Here is a tiny trained network, its code and every weight. The questions are about switching its units off for an input and a class, where a switched-off unit gives its printed mean instead of its output.

import numpy as np


def w(rows, s, z=0):
    codes = np.array(rows[::2]) - 128.0
    scale = np.full(codes.shape[1], s)
    scale[-1] = z or s
    return codes * scale


def norm(h):
    return h / np.sqrt((h * h).mean(-1, keepdims=True) + 1e-5)


def f(y):
    return y / 2 * (1 + np.tanh(0.7978845608 * (y + 0.044715 * y**3)))


def log_softmax(a):
    a = a - a.max(-1, keepdims=True)
    return a - np.log(np.exp(a).sum(-1, keepdims=True))


def net(x, mask):
    res = np.array(x, float).reshape(1, 6) / 4 @ E
    u = 0
    for l in range(2):
        y = f(norm(res) @ A[l][:, :-1].T + A[l][:, -1])
        res = res + np.where(mask[u : u + 5], y, B[l][:, -1]) @ B[l][:, :-1]
        u += 5
    return log_softmax(norm(res)[-1] @ U[:, :-1].T + U[:, -1])


A, B = {}, {}
E = w([
[125,142,133,123,127,119],'x0',
[125,140,50,180,84,61],'x1',
[202,167,138,121,74,152],'x2',
[39,94,97,98,2,234],'x3',
[149,53,214,75,47,12],'x4',
[131,123,128,132,131,132],'x5',
],0.0081)
A[0] = w([
[180,188,148,118,96,169,17],'L0N1',
[128,158,94,137,171,172,25],'L0N2',
[125,131,200,64,173,183,46],'L0N3',
[248,161,131,105,71,180,78],'L0N4',
[33,95,136,126,193,115,2],'L0N5',
],0.012,0.0056)
B[0] = w([
[56,193,163,190,164,167,146],'L0N1',
[133,118,143,21,153,111,208],'L0N2',
[173,152,2,177,43,43,245],'L0N3',
[22,119,157,165,150,82,254],'L0N4',
[26,77,165,231,164,161,176],'L0N5',
],0.016,0.003)
A[1] = w([
[98,182,16,205,116,113,122],'L1N1',
[206,187,216,192,174,115,173],'L1N2',
[86,129,166,86,67,175,110],'L1N3',
[63,151,89,129,23,243,11],'L1N4',
[118,206,71,129,195,255,3],'L1N5',
],0.01,0.0043)
B[1] = w([
[133,134,119,137,63,93,254],'L1N1',
[111,138,105,112,144,247,200],'L1N2',
[164,133,128,91,181,195,181],'L1N3',
[196,167,117,178,198,174,234],'L1N4',
[110,63,200,21,44,57,210],'L1N5',
],0.015,0.006)
U = w([
[131,97,200,34,79,103,166],'0',
[189,160,128,166,192,193,252],'1',
[137,158,61,167,42,86,15],'2',
[7,140,189,204,126,149,63],'3',
],0.017,0.0044)

Each question gives the input, the list of numbers given to net, and the class t.
The units are the neurons (one row each of A and B). Each row of codes is followed by its name. A weight is (code - 128) times the scale printed after its matrix; where a second scale follows, it is the last column's (A, B and U).
mask holds one flag per neuron, layer by layer. A switched-off neuron (its flag False) gives its mean, the last column of its row in B, instead of its output. The means were averaged over made-up inputs and are rounded, as every weight is.
A unit's drop is (log p(t) with every unit on - log p(t) with that unit switched off) / (log p(t) with every unit on - log p(t) with every unit switched off).
The circuit of an input: a set's keep is (log p(t) with only the set's units on - log p(t) with every unit switched off) / (log p(t) with every unit on - log p(t) with every unit switched off). Starting from all 10 units, units are removed one at a time, each time the one whose removal leaves the highest keep (on an exact tie, the one counted first), for as long as the keep stays at least 0.8.
circuit, biggest first: the units of the circuit, biggest drop first
k most important neurons: the k neurons with the biggest drops, biggest first
top k neurons in layer l: the k neurons of layer l with the biggest drops, biggest first
input [1,-2,-8,8,7,-3], class 1: 2 most important neurons : (L1N3, L1N5)
input [4,1,-5,6,-5,-4], class 1: 4 most important neurons : (L1N4, L1N3, L0N1, L0N5)
input [3,-5,0,-2,-2,-3], class 2: most important neuron : (L0N3)
input [4,1,8,-6,3,1], class 3: 3 most important neurons : (L0N4, L1N4, L1N3)
input [-3,4,2,-5,-6,-6], class 0: circuit, biggest first : (L1N5, L0N3)
input [-4,-5,-5,-5,-6,4], class 0: 2 most important neurons : (L1N5, L0N4)
input [3,-4,-7,0,6,5], class 3: top 2 neurons in layer 0 : (L0N5, L0N2)
input [4,3,-7,-6,5,-5], class 3: top 3 neurons in layer 0 : (L0N3, L0N2, L0N5)
input [0,5,-7,1,5,6], class 3: circuit, biggest first : (L0N3, L1N5)
input [0,-8,0,8,-5,-8], class 1: top 2 neurons in layer 1 : (L1N4, L1N3)
input [6,-4,1,3,-4,7], class 0: 4 most important neurons : (L1N5, L0N2, L0N1, L0N4)
input [-4,3,-4,-3,2,6], class 3: circuit, biggest first : (L0N3, L1N4, L1N5)
input [1,-8,8,2,-5,1], class 2: 3 most important neurons : (L0N3, L1N1, L0N5)
input [8,-4,3,4,-8,6], class 0: circuit, biggest first : (L1N5)
input [4,-7,8,5,1,5], class 3: top 2 neurons in layer 0 : (L0N4, L0N1)
input [5,2,-4,-5,-5,-4], class 0: circuit, biggest first : (L1N5, L0N3, L0N4)
input [7,-8,1,3,7,4], class 2: 3 most important neurons : (L0N3, L1N5, L0N2)
input [5,5,1,-6,-6,4], class 0: top 2 neurons in layer 0 : (L0N3, L0N4)
input [-8,-3,4,5,2,5], class 1: top 2 neurons in layer 1 : (L1N4, L1N3)
input [-1,4,-8,-3,-7,8], class 3: 2 most important neurons : (L0N5, L0N3)
